Here is a tiny trained network, its code and every weight. The questions are about switching its units off for an input and a class, where a switched-off unit gives its printed mean instead of its output.

import numpy as np


def w(rows, s, z=0):
    codes = np.array(rows[::2]) - 128.0
    scale = np.full(codes.shape[1], s)
    scale[-1] = z or s
    return codes * scale


def f(y):
    return np.maximum(y, 0)


def log_softmax(a):
    a = a - a.max(-1, keepdims=True)
    return a - np.log(np.exp(a).sum(-1, keepdims=True))


def net(x, mask):
    res = np.array(x, float).reshape(1, 2) / 4 @ E
    y = f(res @ A[0][:, :-1].T + A[0][:, -1])
    res = res + np.where(mask, y, B[0][:, -1]) @ B[0][:, :-1]
    return log_softmax(res[-1] @ U[:, :-1].T + U[:, -1])


A, B = {}, {}
E = w([
[72,78,99,58,255,163],'x0',
[32,146,145,200,125,23],'x1',
],0.01)
A[0] = w([
[158,196,151,190,49,128,171],'n0',
[65,90,23,30,193,84,153],'n1',
[42,200,125,212,177,60,87],'n2',
[164,168,127,191,74,138,83],'n3',
[83,135,78,69,221,159,122],'n4',
[187,207,161,142,50,116,76],'n5',
[129,167,59,97,187,95,90],'n6',
[196,96,125,128,108,214,82],'n7',
[40,176,147,170,156,41,169],'n8',
[161,189,158,171,33,137,110],'n9',
[82,147,116,112,207,155,95],'n10',
[189,125,122,99,137,201,75],'n11',
[111,162,20,154,208,156,76],'n12',
[145,95,119,98,243,81,192],'n13',
[102,115,153,79,172,139,90],'n14',
[225,99,156,54,136,214,191],'n15',
[149,140,199,154,153,166,255],'n16',
[74,55,120,84,164,143,91],'n17',
[208,132,131,90,159,135,89],'n18',
[208,132,71,52,62,212,74],'n19',
[188,173,55,55,147,167,88],'n20',
[2,163,214,125,115,68,63],'n21',
],0.0089,0.01)
B[0] = w([
[174,177,147,161,159,176,233],'n0',
[167,159,142,168,158,175,218],'n1',
[112,65,168,188,173,81,203],'n2',
[213,149,51,189,188,128,173],'n3',
[178,164,140,118,167,159,201],'n4',
[205,160,57,200,204,100,189],'n5',
[189,149,41,174,181,98,145],'n6',
[110,77,120,152,169,60,173],'n7',
[94,75,186,149,93,109,233],'n8',
[190,162,114,183,176,147,207],'n9',
[183,143,91,184,168,163,166],'n10',
[129,74,143,144,171,42,168],'n11',
[193,146,2,172,176,126,152],'n12',
[145,167,141,151,134,189,214],'n13',
[159,151,90,140,162,119,153],'n14',
[97,72,202,164,104,131,247],'n15',
[82,173,243,79,25,229,234],'n16',
[164,152,96,180,156,120,168],'n17',
[117,61,109,155,155,54,156],'n18',
[103,39,106,163,166,80,195],'n19',
[119,69,124,189,169,116,174],'n20',
[119,45,97,199,170,51,185],'n21',
],0.0097,0.012)
U = w([
[211,191,67,137,183,129,76],'0',
[92,27,127,133,156,53,66],'1',
[87,189,192,106,57,185,255],'2',
[115,144,22,36,123,47,61],'3',
[99,140,42,8,131,80,49],'4',
],0.014,0.0089)

Each question gives the input, the list of numbers given to net, and the class t.
The units are the neurons (one row each of A and B). Each row of codes is followed by its name. A weight is (code - 128) times the scale printed after its matrix; where a second scale follows, it is the last column's (A, B and U).
mask holds one flag per neuron, in row order. A switched-off neuron (its flag False) gives its mean, the last column of its row in B, instead of its output. The means were averaged over made-up inputs and are rounded, as every weight is.
A unit's drop is (log p(t) with every unit on - log p(t) with that unit switched off) / (log p(t) with every unit on - log p(t) with every unit switched off).
most important unit: the unit with the biggest drop
k most important neurons: the k neurons with the biggest drops, biggest first
drop of u: that unit's drop, to one decimal
input [3,-4], class 1: most important unit -> n15
input [-7,6], class 0: 2 most important neurons -> (n0, n9)
input [-6,-7], class 1: 3 most important neurons -> (n19, n15, n7)
input [5,5], class 0: 3 most important neurons -> (n15, n1, n13)
input [-8,7], class 0: 4 most important neurons -> (n0, n9, n5, n3)
input [4,4], class 0: 2 most important neurons -> (n15, n1)
input [-1,-3], class 2: 2 most important neurons -> (n21, n2)
input [4,-5], class 1: 2 most important neurons -> (n15, n0)
input [4,3], class 0: 2 most important neurons -> (n15, n16)
input [-3,0], class 2: drop of n12 -> 0.1
input [3,3], class 2: drop of n5 -> 0.2
input [4,2], class 0: drop of n10 -> 0.1
